Below is a small trained network, with its code and all its weights. Each question gives an input and a target symbol and asks what happens when units are switched off, that is, made to give their printed mean instead of their output.

import numpy as np


def w(rows, s, z=0):
    codes = np.array(rows[::2]) - 128.0
    scale = np.full(codes.shape[1], s)
    scale[-1] = z or s
    return codes * scale


def norm(h):
    return h / np.sqrt((h * h).mean(-1, keepdims=True) + 1e-5)


def softmax(a):
    e = np.exp(a - a.max(-1, keepdims=True))
    return e / e.sum(-1, keepdims=True)


def log_softmax(a):
    a = a - a.max(-1, keepdims=True)
    return a - np.log(np.exp(a).sum(-1, keepdims=True))


def net(x, mask):
    ids = ['γδημξσφ'.index(c) for c in x.split()]
    T = len(ids)
    res = E[ids] + P[:T]
    u = 0
    for l in range(3):
        r = norm(res)
        for j in range(3):
            rows = slice(3 * j, 3 * j + 3)
            q, k, v = (r @ M[l][rows].T for M in (Q, K, V))
            z = softmax(np.where(np.tri(T) > 0, q @ k.T / 3**0.5, -1e9)) @ v
            o = O[l][rows]
            res = res + np.where(mask[u + j], z, o[:, -1]) @ o[:, :-1]
        u += 3
    return log_softmax(norm(res)[-1] @ U[:, :-1].T + U[:, -1])


Q, K, V, O = {}, {}, {}, {}
E = w([
[227,238,126,167],'γ',
[167,206,187,118],'δ',
[131,191,250,86],'η',
[137,179,139,97],'μ',
[123,207,155,76],'ξ',
[197,165,232,158],'σ',
[149,184,179,99],'φ',
],0.0022)
P = w([
[134,90,80,154],'0',
[132,249,173,12],'1',
[36,127,48,247],'2',
[164,170,157,86],'3',
[28,138,46,255],'4',
[164,145,142,116],'5',
[24,147,52,247],'6',
],0.0023)
Q[0] = w([
[90,155,71,142],'L0H1',
[219,199,95,100],'L0H1',
[146,253,134,149],'L0H1',
[72,113,119,44],'L0H2',
[166,106,221,73],'L0H2',
[148,180,158,179],'L0H2',
[109,98,254,122],'L0H3',
[160,91,158,131],'L0H3',
[193,181,176,68],'L0H3',
],0.0074)
K[0] = w([
[77,47,121,113],'L0H1',
[204,85,29,133],'L0H1',
[126,97,54,27],'L0H1',
[247,79,148,65],'L0H2',
[94,123,135,11],'L0H2',
[86,194,135,142],'L0H2',
[1,13,155,221],'L0H3',
[109,122,74,183],'L0H3',
[58,221,145,137],'L0H3',
],0.0053)
V[0] = w([
[159,94,73,144],'L0H1',
[117,120,195,164],'L0H1',
[77,156,4,180],'L0H1',
[143,178,65,72],'L0H2',
[108,155,121,231],'L0H2',
[75,229,54,154],'L0H2',
[197,136,22,150],'L0H3',
[192,155,133,19],'L0H3',
[76,169,201,205],'L0H3',
],0.0032)
O[0] = w([
[58,106,238,190,65],'L0H1',
[130,200,100,85,152],'L0H1',
[64,139,146,254,58],'L0H1',
[109,158,92,103,144],'L0H2',
[99,104,171,41,230],'L0H2',
[116,166,117,46,248],'L0H2',
[159,97,90,91,120],'L0H3',
[153,57,146,120,187],'L0H3',
[87,141,120,84,243],'L0H3',
],0.0024,0.0017)
Q[1] = w([
[91,221,131,137],'L1H1',
[104,191,144,78],'L1H1',
[82,89,140,69],'L1H1',
[2,177,61,199],'L1H2',
[152,63,63,165],'L1H2',
[189,213,94,59],'L1H2',
[83,113,4,156],'L1H3',
[147,153,122,58],'L1H3',
[173,108,165,33],'L1H3',
],0.0079)
K[1] = w([
[82,177,93,113],'L1H1',
[147,186,83,98],'L1H1',
[158,80,139,73],'L1H1',
[139,160,165,203],'L1H2',
[41,72,126,136],'L1H2',
[165,212,2,127],'L1H2',
[122,31,85,165],'L1H3',
[102,208,101,172],'L1H3',
[126,188,94,112],'L1H3',
],0.0089)
V[1] = w([
[166,100,83,177],'L1H1',
[128,129,155,193],'L1H1',
[114,124,138,85],'L1H1',
[167,174,209,175],'L1H2',
[141,96,254,154],'L1H2',
[83,106,175,90],'L1H2',
[53,117,106,112],'L1H3',
[154,103,76,193],'L1H3',
[115,64,200,108],'L1H3',
],0.0056)
O[1] = w([
[102,142,101,104,31],'L1H1',
[102,148,114,106,83],'L1H1',
[130,63,138,204,156],'L1H1',
[41,131,134,156,251],'L1H2',
[80,42,104,184,134],'L1H2',
[252,13,185,113,107],'L1H2',
[183,143,166,141,40],'L1H3',
[206,130,143,71,10],'L1H3',
[118,118,73,45,81],'L1H3',
],0.0034,0.0024)
Q[2] = w([
[141,98,54,169],'L2H1',
[112,66,128,108],'L2H1',
[128,162,143,131],'L2H1',
[84,54,122,158],'L2H2',
[45,104,35,147],'L2H2',
[199,184,189,100],'L2H2',
[181,160,172,143],'L2H3',
[96,173,126,174],'L2H3',
[99,117,1,170],'L2H3',
],0.0093)
K[2] = w([
[76,44,107,150],'L2H1',
[130,91,146,73],'L2H1',
[119,179,103,162],'L2H1',
[145,201,137,183],'L2H2',
[94,184,94,184],'L2H2',
[145,68,135,72],'L2H2',
[159,81,73,53],'L2H3',
[137,179,152,70],'L2H3',
[133,254,107,169],'L2H3',
],0.0081)
V[2] = w([
[118,163,55,143],'L2H1',
[225,79,125,25],'L2H1',
[116,252,103,101],'L2H1',
[55,151,201,112],'L2H2',
[117,187,142,64],'L2H2',
[84,113,52,155],'L2H2',
[41,42,192,107],'L2H3',
[171,100,169,42],'L2H3',
[147,110,180,121],'L2H3',
],0.0047)
O[2] = w([
[87,49,17,150,142],'L2H1',
[163,182,101,244,33],'L2H1',
[157,34,123,164,253],'L2H1',
[194,138,28,217,194],'L2H2',
[103,140,77,115,161],'L2H2',
[115,145,251,204,154],'L2H2',
[152,93,68,186,139],'L2H3',
[131,4,129,115,122],'L2H3',
[67,57,76,134,119],'L2H3',
],0.0034,0.0036)
U = w([
[87,229,85,97,6],'γ',
[134,74,221,47,190],'δ',
[208,173,169,220,175],'η',
[172,91,40,49,122],'μ',
[183,177,115,71,204],'ξ',
[51,79,130,209,122],'σ',
[208,2,114,138,92],'φ',
],0.01,0.0016)

Each question gives the input, a string of symbols that net reads in full, and the target symbol t.
The units are the heads (3 rows each of Q, K, V and O). Each row of codes is followed by its name. A weight is (code - 128) times the scale printed after its matrix; where a second scale follows, it is the last column's (O and U).
mask holds one flag per head, layer by layer. A switched-off head (its flag False) gives its mean, the last column of its rows in O, instead of its output. The means were averaged over made-up inputs and are rounded, as every weight is.
A unit's drop is (log p(t) with every unit on - log p(t) with that unit switched off) / (log p(t) with every unit on - log p(t) with every unit switched off).
The circuit of an input: a set's keep is (log p(t) with only the set's units on - log p(t) with every unit switched off) / (log p(t) with every unit on - log p(t) with every unit switched off). Starting from all 9 units, units are removed one at a time, each time the one whose removal leaves the highest keep (on an exact tie, the one counted first), for as long as the keep stays at least 0.8.
units of the circuit, in order: the units of the circuit, biggest drop first
which heads matter: for each layer, one digit per head in row order, 1 if its drop is at least 0.15 and else 0, layers parted by /
drop of u: that unit's drop, to one decimal
input μ σ μ σ σ φ, target σ: units of the circuit, in order	[L0H1]
input σ σ φ σ, target η: which heads matter	110 / 011 / 001
input ξ σ δ φ σ μ, target ξ: which heads matter	010 / 010 / 000
input ξ μ σ η δ δ, target ξ: units of the circuit, in order	[L0H2 L1H2]
input σ η σ γ σ ξ, target η: units of the circuit, in order	[L2H2 L1H3 L1H2]
input η η γ φ η σ, target φ: which heads matter	111 / 011 / 001
input σ δ φ σ, target η: which heads matter	010 / 011 / 001
input σ σ σ μ, target η: which heads matter	010 / 011 / 000
input ξ σ δ η, target ξ: which heads matter	010 / 010 / 010
input ξ φ σ φ, target ξ: which heads matter	010 / 010 / 010
input σ σ ξ δ, target η: units of the circuit, in order	[L1H3 L2H3]
input μ δ σ φ σ σ, target σ: which heads matter	100 / 010 / 000
input σ φ φ δ, target η: which heads matter	010 / 011 / 000
input δ σ φ γ, target μ: units of the circuit, in order	[L2H2]
input η σ φ σ σ δ, target φ: which heads matter	111 / 011 / 001
input μ μ σ δ, target σ: which heads matter	100 / 000 / 000
input δ μ σ μ, target μ: which heads matter	101 / 010 / 110
input μ η σ γ μ η, target σ: which heads matter	100 / 010 / 000
input σ φ μ η, target η: which heads matter	010 / 011 / 000
input γ ξ μ σ σ φ, target γ: units of the circuit, in order	[L1H2]
input ξ γ φ σ, target ξ: which heads matter	010 / 010 / 010
input η σ σ η φ η, target φ: drop of L0H2	0.2
input σ μ σ ξ δ φ, target η: drop of L1H3	0.4
input γ μ μ η, target γ: drop of L2H2	0.2
input μ ξ σ δ, target σ: drop of L1H2	0.1
